Each row is followed by its group, which names the range that a hidden value of the row falls in. A new part has a new value, new ranges and new names.
[ -16 -215 -374  -77  408   59  159 -126  112 -102 -129   35  -74 -259
  388  226 -378  167  144 -113   84   36  140  -33  296   -5  189  289
  -10  186  329 -127  285   12   79  -36  115  -75   21  176  -31  297
   12 -230   91   56  139 -141] : Z
[ 376 -345 -118 -112  458  223  212   83 -137  160   71  133   47 -344
   42  509 -226  134  -69  140   59  -30  204   50    7 -254   92  398
  150  315  266   -3 -108  151   -6 -238 -376  -70  346   47  103  155
 -128  -87 -119  272  -23 -172] : Z
[ -62   -4 -382 -269  152  -79  -90  -14  169  -59  125  -20 -223  -15
  188   35 -343  277  126 -109   85  234   18   -9   57 -231  -82 -140
   42  -60  498  188  -31 -315   75  230  361  -47 -214   44   48  594
  254  -56  238 -168  241  -33] : M
[ 207 -120  186  239 -118   50   14  473  306  382  145  154  149  -54
 -290  176  252 -403 -198  141   84  -71  -78 -202   66   28  144 -129
  160  -35  -75 -289 -267  -12 -162  -98  126  -35  234 -110  -65    4
 -495  -60   26 -190  -67  142] : L
[ -40  141 -578  158  396 -269  -71 -494   54   13   -2 -257 -263 -203
  171 -101 -152  153    6  -74 -187   26  107  227 -105  -11  -21  -45
  -15  -77   11  -28  133 -256  177  312  198 -141 -278  168   10  345
  197  -60  -97   10  390 -231] : M
[ 241  -42   70  128 -126  291  -76  399  181  304  225  177   64  -82
 -336  317  188 -277 -298  159  -80  -64  279   34  161 -138   36 -116
  121  278   12 -170 -181  -38  -63  -84 -201  -96  125   -7 -105  139
 -251  -10   42  167 -202  344] : X
[  -5  187 -315  -77 -147 -103 -152    3   52 -109  205  -59  -83  206
  -20   19   17 -194  160  340 -331   36   70  -55 -268 -110  106 -204
  -63 -354 -158   96  209 -463 -179   71  332   60  114  -90   48  208
  167   19   95  -47 -133  202] : L
[-342 -263   49  321   57   33 -183 -137  -88  230  -71 -154  241 -118
  380 -178  200 -151    3  106 -131 -222 -130  195 -114  259  180 -255
   80 -195 -269 -229   87  -53 -112  -87   94  261   13  152  -18 -129
   96  -11 -341 -133   90   38] : V
[ 161    4 -304 -170  172  -23  -25  310  214    0   35   93 -152  217
 -188  495 -251  -81   47   48  148   30  161 -190  198 -122    3  -24
 -119    6  168  -19  -86 -209   -2   10  440 -239  -20    5  -15  344
 -175 -110  401  -83 -130  149] : Z
[-311 -362  -95  149 -172  176  -26   26 -169   69  155 -175   65 -133
  321 -136  264  -70 -162  -24 -126 -210  208  254  177  -61  -79  114
  119 -123  -48   12   76   18 -114   26  -19   95   46   -9   50   71
  401  108 -250  357  -81  191] : G
[ -61  -75  258   17   51  -34    2   55 -133  106  -37   51  423   -3
  368  422 -218  -68  423   68 -291   -3 -140  -43 -300 -135    8  212
 -104 -278 -326  -68   90    1   -6 -332  153  102  107  200   89   -1
 -121   36 -312 -346   88 -156] : V
[-126 -182   48    1 -105  214 -262  366   20  265  285   88  214    0
   31   12  122   45  -76  -54  -32   41  -49  175    4  -82 -313 -196
  101  165   40  102 -211 -128  118 -170  -73 -126 -183   13  -62  269
  158   31  -52  -95  134  253] : Z
[ -20 -117   64  261 -148  191   63  287   67  260  375   92  121 -223
 -220  -37  207 -290 -317  172    4   -9  -29   56 -193 -139  -14  -38
  293  -22  -18  -44 -343   84  -74  -56  -38   18  292 -217  148   51
  -96   33 -217   39    3  154] : Z
[ 257    6 -157  102  219  169   33  202  258  105  329  176 -131   63
 -328  248  -17 -228 -268  215  -71 -121  362   31  185 -221   34    8
  -40  365  -57 -114  -94   52  175  -81 -260 -287  180 -124   -2  272
  -74   80  120  153 -204  201] : G
[-226  243 -325  232 -110  103  -28  -64  209   91  105  -40  -58 -508
   50 -250 -120   85  -80 -232 -184  248   38  113    1  -55  -53  -77
  265   13  282  -46    8 -133  128  327  239  -55 -244   37  -27  355
  -50 -219  -86   -5  473   69] : Z
[  31 -265  -15   55   11  -14  -67  -88 -231  190  -85 -122  443  -33
  513  121  175 -202  297  330 -284 -172 -113   78 -371  161  232   24
   56 -363 -312 -182  319 -262 -416 -268   92  362  237  172   -4 -244
    3  -66 -345 -105  -73  -74] : L
[  76  -60 -267  161   12 -183  221   26  187 -142   27  -25 -161  -68
  -39   41   79 -375   32  276 -105 -103   18 -322   54   73  431  213
  -14 -325 -172 -199  285 -106 -221    6  328  -11  468 -194   42    4
 -201 -128   74   76 -158   -9] : L
[  73 -101 -242 -207  128   91 -183  128  210  208 -145   -2  -37 -133
  228  123 -199  271  130 -159   69  116   74  -25  301  -12   56 -262
  118   76  530  -62   43 -326  -85  187  239   58 -288  220 -186  413
 -101 -215  261 -140  217   61] : M
[ 421  143 -181 -271  192  205    7  139  225   11   58  283 -218 -146
 -125  523 -479   68  -34  203  -31  212  421 -168  170 -429  296  -19
   52  278  653  -69 -108 -241 -132  165   22   39  117   51   21  413
 -187 -106  334  150 -161   47] : Z
[ 153  -49 -406  128  506    5  156    7  223 -103  253  129 -226 -165
 -186   43 -189  -80 -163  210   22  -37  121  -53   53  -33  169  152
  -29  373   10  -90   76   95  337 -110 -194 -375  279 -256   63  305
  -14 -110  108   91   56  -53] : X
[  35   12   -5  238  344   -7  -62 -220 -162  106   30  -19   66 -164
   53  340 -130  -18   -5   99 -339 -125  187  216 -154 -135   -8  173
 -131  135 -356 -100   -5   74  246 -160 -252 -154    5  189   53   69
   24   88 -334  107   92 -133] : X
[-222  102 -140  142  -35   -7 -196  -80  341  -78  118  108 -276 -168
  110 -115 -117   58 -150 -231 -117  167  194   30  444 -122   18  -86
  -85  270  264 -105   58 -173  247  207   82 -194 -353  158 -155  475
  234   -2  134   68  208  112] : G
[-252  -55  -91  291  218 -356 -163 -225 -359   34  -13 -353   53    4
  241  -56   42   19  136   76 -401 -263  -34  169 -320  -14 -143  111
 -187 -464 -571   28  -25  -86  185   60  212 -135  -96 -103  183  -14
  295  193 -390   17  215 -265] : L
[ 159 -316   86  -70 -121  216   67  245 -179  108  214  111  -29 -372
   13  243   35   27 -250  136   -8   66  206   -2   43 -377   71  267
  247   59  421   86 -280  -25 -229    2 -191  103  304 -121  142  153
  121   46 -129  454 -118   14] : X
[ -93 -106 -248  179  606 -267 -137 -343  -78  131 -328 -253  -73  -12
  192  268 -165  189  224 -149 -155 -229  -24  129   86  198  -10    6
 -241  -84 -410 -113  163  -28  299  -67  134 -231 -257  373 -101  140
  -93  -65 -129 -165  310 -233] : M
[ 187   97 -206   13  715   33  -76 -152  107  190 -281  -16 -110  -59
    8  520 -557  192  121   34  -75 -137  314   50  137  -94  207 -174
 -132  200  109 -230  -54   20  243  125   66  -93 -140  236   -7  277
 -319  -91  115 -152  101 -149] : V
[ 163 -471   79  -77  444  205  107  248 -100  229  -51   72  322  -85
  392  394 -242   77  114   91   87 -236  162   23  150 -107   80  251
   18  183  143 -194  -47  200   11 -253 -160   13  189  -25   77   52
  -76  -12  -89  -13  -72 -167] : G
[ -16 -167  331   79 -542   38  -83  318   25  192  243  120  318   36
  125    9  370 -398   55  249 -208   39 -191 -158 -194 -106  106  -13
  141 -410 -179  -52  -52 -263 -470 -214  164  291  295   -8    9 -108
  -44   86 -203 -113 -157  171] : B
[-258    5   77  -23  -44 -187 -301 -326 -240 -130   33  -68  123    0
  574  -50 -129   76  337  211 -486   70  -75   92 -358 -146  130  -69
 -164 -335 -157   61  227 -388  -77  -51  110  266  -68  161   86  108
  498  156 -297 -105  101 -156] : L
[  85  -26  210 -104 -427  -61 -321  303  246   91  383  301 -175   98
 -265   69  250 -125 -156   82  -44  331 -173 -190   58 -275  -59 -225
   24   -1  170  191 -294 -468 -164 -118   36  -48  -22  116 -129  361
  123  119  155  -68  -15  248] : B
[  78  -77  145 -247 -216  288   14  116  117  176  110  191  306 -165
  405  268 -208   26  253   48 -132  240   32   -2  -88 -311  120  -35
  225  -61  404  -14   90 -191 -311  -92   40  407   94  284   -4  257
  -48  -54  -96 -222   18   80] : M
[ 256  -85   24  -52  -60  327   81  421  305  184  261  312  -39 -294
 -221  320 -100  -52 -259  -19  112  184  228  -81  288 -301   42   64
  219  425  495  -81 -221   33   25  -25 -179 -120  124  -27  -57  391
 -220 -100  159  125  -25  199] : X
[ 122  -85  296  -76   56  258 -150   81 -117  276   35  166  421 -224
  340  283 -186  109  250  169 -347   70   23  100 -248 -219   93  -45
  102   92   65  -66   17  -97  -72 -251 -302  256   74  209   -5   81
  -72    5 -293 -160   96  -48] : V
[ 247 -226 -133  192 -129  -37  187  111  310   76  183  101 -151 -230
  -14  -44  322 -340 -284   85   18  -31  150 -186  372  -50  268  295
  136   45  136 -259   93 -100 -281   33  -33  -52  292  -58 -108   84
 -115  -57   40  298 -111   13] : B
[ 148 -145  204 -174  146  107   68  134 -159  103   72  195  302  -85
  196  538 -338   -9  282  262 -102  114 -102  -98 -400 -299  134  173
   55 -140   60   49 -121  -28 -153 -331   32  210  350   96  202   60
 -133    0 -199 -218  -41 -151] : G
[  70  -91  -62 -268  -73  132   59  227  304  -92  161  242 -149   -8
   96  272 -288  -32   36   73  122  210  146 -226  250 -314  232  -18
   56   49  550   -1    7 -168 -152   47  226  115  165   16   28  439
   33  -42  297  -60 -153  138] : V
[  28 -444 -251  -23  622  -78  160  -16 -128  112 -225 -110  114  -24
  302  435 -269   45  179   53  263 -218  -78  -25  -17  135  138  213
  -31 -120  -18 -133   11  111  -27 -213  288  -23  189  108  117   14
 -152 -156  -44 -150   40 -263] : G
[  33  -66 -566  -28  642 -329  107 -311 -115 -115  -69 -307 -294  143
  114  275 -341  113  143   87  -32 -226  195   58  -68 -115    4  174
 -205 -284 -150   59   62  -59  171  173  364 -219   24  -39  216  275
  168   54   41   29   54 -288] : M
[ 231 -239  187   37  111  253   91  252   57  330   -9  179  346 -108
  144  572  -80 -173   20   48   14  -82  156   15  100 -128   76  188
   76  165   33 -265  -82  108 -148 -278  -86   70  148  247  -39    0
 -337  -51 -130  -58 -117   20] : Z
[ 179  -55  408   66 -364   45 -362  292  231  300   66  266  290  -19
  173   64  274 -246   51  184 -272   95  -72 -162   92    1  231 -261
    8   53   24 -297   33 -437 -319 -176  -78  201  -48  193 -283    8
 -155   -2  -14 -179  -53  143] : M
[ -91  -12 -172  361  296   -2  -10   81  242  214 -144 -101 -156 -142
 -113  172 -121 -112 -256 -174  102 -223  285   32  425   67   81  -97
  -26  113   34 -367 -195  147  217  287  292 -230 -203   13  -40  188
 -270  -74   97   30   97   31] : X
[-238 -178 -357   60  299 -191   52 -188   26 -116  219 -101 -313 -171
   24 -155 -114  129  -89  -15  125   86 -190   51 -130  -65  -19   14
   69 -102   92  206  -88  -17  239   51  164 -151   98 -102  178  394
  313    0  -68  -54  288 -136] : L
[ -39 -240  120  282 -189  -96   -2   68 -289  219  199 -169  257 -183
  140  -75  397 -237  -64  207 -301 -174  -93  102 -360  -64  -49  205
  142 -413 -398  -18  -97  -59 -210 -104  -17   96  265 -156  147 -176
  110  140 -490  151   32  -93] : L
[ 129  -66 -253  117  268 -166  -14  227  348   73  101  -16 -335  186
 -302  185    2 -134 -207  -46  126 -181  224 -134  462  -54  -23  -32
 -166  103  -46 -139 -135  -20  235  135  204 -440  -70 -131  -70  368
 -117   44  327   13  -49   79] : M
[-114  -91 -650   15  481   61   80 -130  -95  114   28 -416 -240   62
    6   18 -188  189  -60  -31  -20 -345  398  305  103 -133 -191  -88
   65 -201   -7  132  -53   67  171  375  239 -145  -83 -127  196  344
  176   50   36  180   59   60] : B
[ -14 -456  -96  174  209  -20  143  101   42  292    9 -134  -15 -168
   54  110  162  -98 -213  -58  294 -197  -53   43  149   65   49   59
  198 -117   59 -134 -213  146  -98    1  148   11  166   21   57   75
 -123  -34 -120    2   63  -73] : M
[ 224 -166 -312 -309  358   22  -20  256  137  172  249  208  -50 -105
 -157  465 -301  317   15 -217  363  382 -217   32  -88 -210 -399   76
  117  343  443  297 -338 -155  256 -237   75 -384 -180  202  -16  597
  -54 -182  185 -261  387  -68] : Z
[ -51 -196   21   28 -241 -114   88  219  291 -184  350  209 -260  -39
  -74  -82  122 -294 -187  180  113  145 -100 -326  156 -170  269   99
   41 -107  197    0  -49 -127 -138  -42  183  -15  387 -242   73  266
  156   54  141   44 -148   87] : L
[-326  102  131  -22 -502  166 -331   82  160   -2  115  178   19 -215
  242  -96  -34   37   35 -106 -222  355  -29   -7  106 -155   67 -276
  106  -20  371   28   29 -397 -141  102  213  229 -254  252 -132  333
  213  -57    9  -55  152  282] : Z
[-236 -134 -125   94 -150  -39 -110  -45 -150  121  223 -201   77 -197
  324 -255  147  151    1 -168 -254   17    8  244  -70 -187 -329  113
  127 -226  -11  172  -49 -154   46  135   57  -38 -214   -5   64  252
  408  120 -297  113  319  -46] : B
[ 191 -261 -599 -201  847    0  251  -36 -154   72  -95 -233 -112   22
    4  453 -422  338  243   -8   81 -260  156   85   12  -92 -150  282
  -36  -36  -80  193   66  186  289  -94   50 -332  155  -23  160  327
 -130 -119   70    0  139 -190] : B
[ 352  -52  114  -93   72   62  -47  149   87  207  157  169   35  -66
  -23  429  -83   16   -4   58 -173   64  210  -13   89 -361  -35  135
  -10  172  115  -26 -127 -120   -8  -99 -226  -86   24  156  -48  276
  -90   93  -26   48  -15  -38] : M
[-354   70  -70  177   74  -19 -128  137  244   11 -179  -82   59  148
  347  115 -317  -74  139 -232  -80 -178  283  -39  468    6   14  -94
 -235 -100    6 -339   72   -8  191  261  593 -118 -402   36  -41  243
   -5    1  178 -200   44   85] : Z
[-263 -217 -267  117  328 -246  -13  -89  -74 -274  166 -119 -295  172
  149    1 -141  -63 -112  110   22 -216  169    7  142 -121   11  190
 -275  -97 -133   23  -45   18  247   59  237 -276   59 -261  219  237
  513  201   39  191 -101 -111] : Z
[ -90  145 -400  310   68   15  176 -148 -172   77  -73 -360  246  -13
  260  176  -42 -316  153  136 -445 -371  419  208 -183  -20    7  262
  -27 -468 -493 -253  291   12 -140  197  414   38   65  -50  167 -150
  -83   -9 -288  170 -104   11] : Z
